Below are the code and all the weights of a small trained network. Each question names an input and a class and asks about switching units off, where a switched-off unit gives its printed mean instead of its output.

import numpy as np


def w(rows, s, z=0):
    codes = np.array(rows[::2]) - 128.0
    scale = np.full(codes.shape[1], s)
    scale[-1] = z or s
    return codes * scale


def f(y):
    return y / 2 * (1 + np.tanh(0.7978845608 * (y + 0.044715 * y**3)))


def log_softmax(a):
    a = a - a.max(-1, keepdims=True)
    return a - np.log(np.exp(a).sum(-1, keepdims=True))


def net(x, mask):
    res = np.array(x, float).reshape(1, 5) / 4 @ E
    y = f(res @ A[0][:, :-1].T + A[0][:, -1])
    res = res + np.where(mask, y, B[0][:, -1]) @ B[0][:, :-1]
    return log_softmax(res[-1] @ U[:, :-1].T + U[:, -1])


A, B = {}, {}
E = w([
[72,90,70,3],'x0',
[129,130,130,128],'x1',
[79,14,116,209],'x2',
[28,220,101,168],'x3',
[81,117,251,97],'x4',
],0.0067)
A[0] = w([
[105,103,100,73,37],'n1',
[214,164,146,75,40],'n2',
[124,250,152,97,122],'n3',
[54,172,115,153,30],'n4',
[95,123,123,19,165],'n5',
[69,49,113,138,141],'n6',
[195,167,142,54,133],'n7',
[63,174,118,144,36],'n8',
[133,188,139,100,51],'n9',
[206,108,146,92,22],'n10',
[153,111,48,142,144],'n11',
[128,183,149,211,53],'n12',
[89,104,194,115,129],'n13',
[149,229,125,33,230],'n14',
[175,107,30,121,57],'n15',
[187,151,147,173,162],'n16',
[172,90,151,115,8],'n17',
[68,197,120,156,67],'n18',
[101,94,38,84,74],'n19',
[69,125,92,84,68],'n20',
[51,185,111,154,40],'n21',
[102,118,187,107,51],'n22',
[167,140,154,173,73],'n23',
[159,136,97,153,60],'n24',
[210,112,154,164,103],'n25',
[104,108,189,116,110],'n26',
[180,126,47,156,34],'n27',
[199,69,148,116,6],'n28',
[86,99,154,83,187],'n29',
[116,144,179,101,119],'n30',
[155,161,142,99,3],'n31',
[86,133,207,127,113],'n32',
[70,35,155,153,116],'n33',
[119,138,181,103,68],'n34',
[131,173,158,219,84],'n35',
[172,69,127,64,69],'n36',
[68,118,86,84,161],'n37',
[89,100,100,90,34],'n38',
[60,181,108,152,61],'n39',
[79,64,84,184,103],'n40',
[135,150,49,151,109],'n41',
[144,157,144,178,93],'n42',
[103,121,174,117,35],'n43',
[83,129,197,119,52],'n44',
[118,98,209,92,95],'n45',
],0.011,0.0045)
B[0] = w([
[163,132,210,90,144],'n1',
[188,66,147,182,159],'n2',
[162,102,158,209,213],'n3',
[242,12,89,28,156],'n4',
[113,182,198,130,211],'n5',
[173,128,169,211,197],'n6',
[155,108,150,198,185],'n7',
[225,27,106,37,151],'n8',
[201,39,127,205,144],'n9',
[211,36,102,116,144],'n10',
[194,211,137,148,182],'n11',
[104,159,207,81,171],'n12',
[181,219,100,143,169],'n13',
[151,96,147,207,255],'n14',
[201,211,130,111,175],'n15',
[88,181,218,100,180],'n16',
[220,55,87,13,130],'n17',
[186,28,102,48,172],'n18',
[151,183,194,126,182],'n19',
[155,116,229,87,158],'n20',
[233,29,82,25,168],'n21',
[173,201,68,57,139],'n22',
[138,163,221,56,146],'n23',
[188,169,153,125,131],'n24',
[127,152,193,26,170],'n25',
[196,201,73,140,154],'n26',
[217,236,58,92,162],'n27',
[182,5,68,5,153],'n28',
[105,188,150,149,183],'n29',
[165,151,106,161,148],'n30',
[254,27,138,165,122],'n31',
[156,199,102,116,168],'n32',
[239,103,160,220,204],'n33',
[186,128,88,149,135],'n34',
[162,162,193,124,183],'n35',
[125,89,163,29,168],'n36',
[73,176,238,125,189],'n37',
[195,132,198,123,140],'n38',
[210,76,96,41,166],'n39',
[232,105,187,179,192],'n40',
[162,216,140,118,172],'n41',
[96,163,235,90,149],'n42',
[220,181,98,81,126],'n43',
[178,206,79,76,148],'n44',
[185,225,60,84,168],'n45',
],0.0071,0.0075)
U = w([
[142,56,105,47,156],'0',
[118,129,132,127,248],'1',
[101,139,196,94,29],'2',
[155,184,66,128,67],'3',
[148,82,135,192,12],'4',
[21,97,85,147,158],'5',
[8,85,26,41,8],'6',
[6,88,15,37,8],'7',
],0.015,0.013)

Each question gives the input, the list of numbers given to net, and the class t.
The units are the neurons (one row each of A and B). Each row of codes is followed by its name. A weight is (code - 128) times the scale printed after its matrix; where a second scale follows, it is the last column's (A, B and U).
mask holds one flag per neuron, in row order. A switched-off neuron (its flag False) gives its mean, the last column of its row in B, instead of its output. The means were averaged over made-up inputs and are rounded, as every weight is.
A unit's drop is (log p(t) with every unit on - log p(t) with that unit switched off) / (log p(t) with every unit on - log p(t) with every unit switched off).
The circuit of an input: a set's keep is (log p(t) with only the set's units on - log p(t) with every unit switched off) / (log p(t) with every unit on - log p(t) with every unit switched off). Starting from the 12 units with the biggest drops (on a tie, the unit counted first), units are removed one at a time, each time the one whose removal leaves the highest keep (on an exact tie, the one counted first), for as long as the keep stays at least 0.8.
circuit, biggest first: the units of the circuit, biggest drop first
unit that matters most: the unit with the biggest drop
k most important neurons: the k neurons with the biggest drops, biggest first
drop when u is switched off: that unit's drop, to one decimal
input [5,0,8,-1,3], class 4: circuit, biggest first => n33
input [6,3,-1,6,-2], class 0: circuit, biggest first => n21, n4
input [8,5,-6,8,-5], class 0: circuit, biggest first => n21, n18
input [-2,0,2,-4,-7], class 3: circuit, biggest first => n27, n15
input [8,-1,3,6,-5], class 2: circuit, biggest first => n37, n20
input [6,-3,8,0,5], class 4: 3 most important neurons => n33, n6, n40
input [4,-3,-6,2,4], class 4: 2 most important neurons => n14, n3
input [-6,-1,6,-8,7], class 0: 3 most important neurons => n28, n17, n25
input [2,5,-3,-6,-8], class 3: 3 most important neurons => n27, n15, n11
input [-8,0,-3,-8,-1], class 0: 2 most important neurons => n28, n10
input [3,-5,6,2,-5], class 4: 2 most important neurons => n40, n6
input [-5,0,3,-1,-3], class 2: drop when n35 is switched off => 0.1
input [-6,5,-8,-3,0], class 4: drop when n3 is switched off => 0.1
input [8,-6,-5,8,-1], class 0: unit that matters most => n21
input [-5,-6,-5,4,7], class 3: drop when n32 is switched off => 0.2
input [-2,2,-4,-2,-2], class 4: drop when n14 is switched off => 0.2
